Below is a small trained network, with its code and all its weights. Each question gives an input and a class and asks what happens when units are switched off, that is, made to give their printed mean instead of their output.

import numpy as np


def w(rows, s, z=0):
    codes = np.array(rows[::2]) - 128.0
    scale = np.full(codes.shape[1], s)
    scale[-1] = z or s
    return codes * scale


def f(y):
    return y / 2 * (1 + np.tanh(0.7978845608 * (y + 0.044715 * y**3)))


def log_softmax(a):
    a = a - a.max(-1, keepdims=True)
    return a - np.log(np.exp(a).sum(-1, keepdims=True))


def net(x, mask):
    res = np.array(x, float).reshape(1, 3) / 4 @ E
    y = f(res @ A[0][:, :-1].T + A[0][:, -1])
    res = res + np.where(mask, y, B[0][:, -1]) @ B[0][:, :-1]
    return log_softmax(res[-1] @ U[:, :-1].T + U[:, -1])


A, B = {}, {}
E = w([
[56,88,78,185,102,38,134],'x0',
[173,52,127,92,221,58,98],'x1',
[72,145,90,97,161,163,1],'x2',
],0.011)
A[0] = w([
[103,156,101,96,117,157,54,121],'neuron 1',
[119,199,144,159,48,138,182,108],'neuron 2',
[204,53,101,79,181,54,83,110],'neuron 3',
[181,88,94,53,221,83,115,138],'neuron 4',
[40,77,57,156,126,89,173,118],'neuron 5',
[170,91,193,88,86,123,201,109],'neuron 6',
[104,159,64,67,117,126,61,103],'neuron 7',
[194,80,165,148,70,112,184,94],'neuron 8',
[210,131,104,172,108,53,221,133],'neuron 9',
[87,141,126,157,150,165,72,111],'neuron 10',
[95,97,109,177,46,40,80,92],'neuron 11',
[21,98,56,207,113,58,162,121],'neuron 12',
[54,220,140,127,20,200,131,110],'neuron 13',
[172,180,157,83,205,228,154,125],'neuron 14',
[188,145,160,13,122,212,133,113],'neuron 15',
[65,62,76,52,113,140,18,154],'neuron 16',
[91,103,90,152,111,80,106,162],'neuron 17',
[90,124,120,105,137,152,59,118],'neuron 18',
[126,25,142,64,178,115,128,111],'neuron 19',
[207,149,147,66,138,195,121,102],'neuron 20',
[130,139,88,105,108,134,64,100],'neuron 21',
[35,101,65,160,108,64,112,118],'neuron 22',
[145,115,148,143,138,134,110,254],'neuron 23',
[87,123,71,96,182,173,85,118],'neuron 24',
[51,166,108,169,52,214,143,140],'neuron 25',
[50,158,127,107,121,151,32,120],'neuron 26',
[116,189,58,162,198,147,81,99],'neuron 27',
[154,38,189,156,254,92,139,116],'neuron 28',
[68,104,100,160,155,121,156,93],'neuron 29',
],0.011,0.019)
B[0] = w([
[170,110,127,147,100,174,165,171],'neuron 1',
[109,63,134,146,86,164,105,184],'neuron 2',
[76,64,111,143,70,111,93,191],'neuron 3',
[88,93,108,112,48,96,115,198],'neuron 4',
[154,142,77,79,183,164,101,172],'neuron 5',
[191,84,151,153,136,198,160,164],'neuron 6',
[173,93,155,159,138,176,146,159],'neuron 7',
[198,43,183,203,139,201,142,160],'neuron 8',
[167,125,172,138,128,229,179,193],'neuron 9',
[151,106,153,168,121,167,143,154],'neuron 10',
[144,138,58,120,170,174,56,160],'neuron 11',
[123,144,110,83,183,157,104,196],'neuron 12',
[69,54,108,137,49,67,64,223],'neuron 13',
[118,168,69,66,189,185,79,190],'neuron 14',
[122,138,74,87,204,136,96,186],'neuron 15',
[151,143,156,117,113,167,174,204],'neuron 16',
[128,186,131,93,134,145,125,176],'neuron 17',
[171,119,159,154,117,166,146,161],'neuron 18',
[78,63,120,153,99,96,103,169],'neuron 19',
[126,131,55,108,210,158,57,169],'neuron 20',
[160,55,123,221,155,156,134,144],'neuron 21',
[130,122,84,79,174,182,115,177],'neuron 22',
[120,250,180,50,111,42,189,251],'neuron 23',
[179,117,139,155,112,157,162,165],'neuron 24',
[73,82,133,103,80,86,110,222],'neuron 25',
[168,99,184,147,126,152,161,185],'neuron 26',
[153,84,151,183,141,163,126,151],'neuron 27',
[113,77,104,131,52,128,87,191],'neuron 28',
[130,62,104,214,188,148,64,134],'neuron 29',
],0.012,0.019)
U = w([
[51,82,121,117,14,125,83,134],'0',
[137,148,79,66,241,165,80,113],'1',
[227,112,193,151,105,186,192,139],'2',
[89,254,187,42,78,86,205,255],'3',
[109,130,159,165,156,95,100,91],'4',
[128,143,131,168,116,123,125,83],'5',
[163,149,140,169,141,99,132,93],'6',
[124,158,107,197,137,94,117,92],'7',
],0.016,0.0085)

Each question gives the input, the list of numbers given to net, and the class t.
The units are the neurons (one row each of A and B). Each row of codes is followed by its name. A weight is (code - 128) times the scale printed after its matrix; where a second scale follows, it is the last column's (A, B and U).
mask holds one flag per neuron, in row order. A switched-off neuron (its flag False) gives its mean, the last column of its row in B, instead of its output. The means were averaged over made-up inputs and are rounded, as every weight is.
A unit's drop is (log p(t) with every unit on - log p(t) with that unit switched off) / (log p(t) with every unit on - log p(t) with every unit switched off).
most important unit: the unit with the biggest drop
k most important neurons: the k neurons with the biggest drops, biggest first
drop of u: that unit's drop, to one decimal
input [-5,8,-7], class 0: most important unit -> neuron 28
input [-8,-8,-5], class 0: 4 most important neurons -> [neuron 13; neuron 2; neuron 25; neuron 12]
input [-8,5,-8], class 1: 2 most important neurons -> [neuron 14; neuron 20]
input [8,-1,8], class 1: 2 most important neurons -> [neuron 22; neuron 12]
input [5,-1,-6], class 2: 2 most important neurons -> [neuron 9; neuron 8]
input [-8,8,4], class 0: 3 most important neurons -> [neuron 4; neuron 3; neuron 28]
input [-8,-7,-8], class 1: 2 most important neurons -> [neuron 14; neuron 15]
input [6,2,-6], class 1: 2 most important neurons -> [neuron 12; neuron 5]
input [4,5,6], class 2: 2 most important neurons -> [neuron 13; neuron 16]
input [-7,-6,6], class 1: 3 most important neurons -> [neuron 14; neuron 15; neuron 20]
input [-4,-4,5], class 2: 3 most important neurons -> [neuron 26; neuron 4; neuron 3]
input [-8,8,-6], class 0: 3 most important neurons -> [neuron 4; neuron 28; neuron 3]
input [-5,6,-6], class 0: 4 most important neurons -> [neuron 28; neuron 4; neuron 3; neuron 19]
input [3,5,-7], class 2: most important unit -> neuron 9
input [-2,3,1], class 3: drop of neuron 13 -> 0.4
input [-2,8,7], class 0: drop of neuron 3 -> 2.3
input [-8,-1,3], class 1: drop of neuron 8 -> 0.0
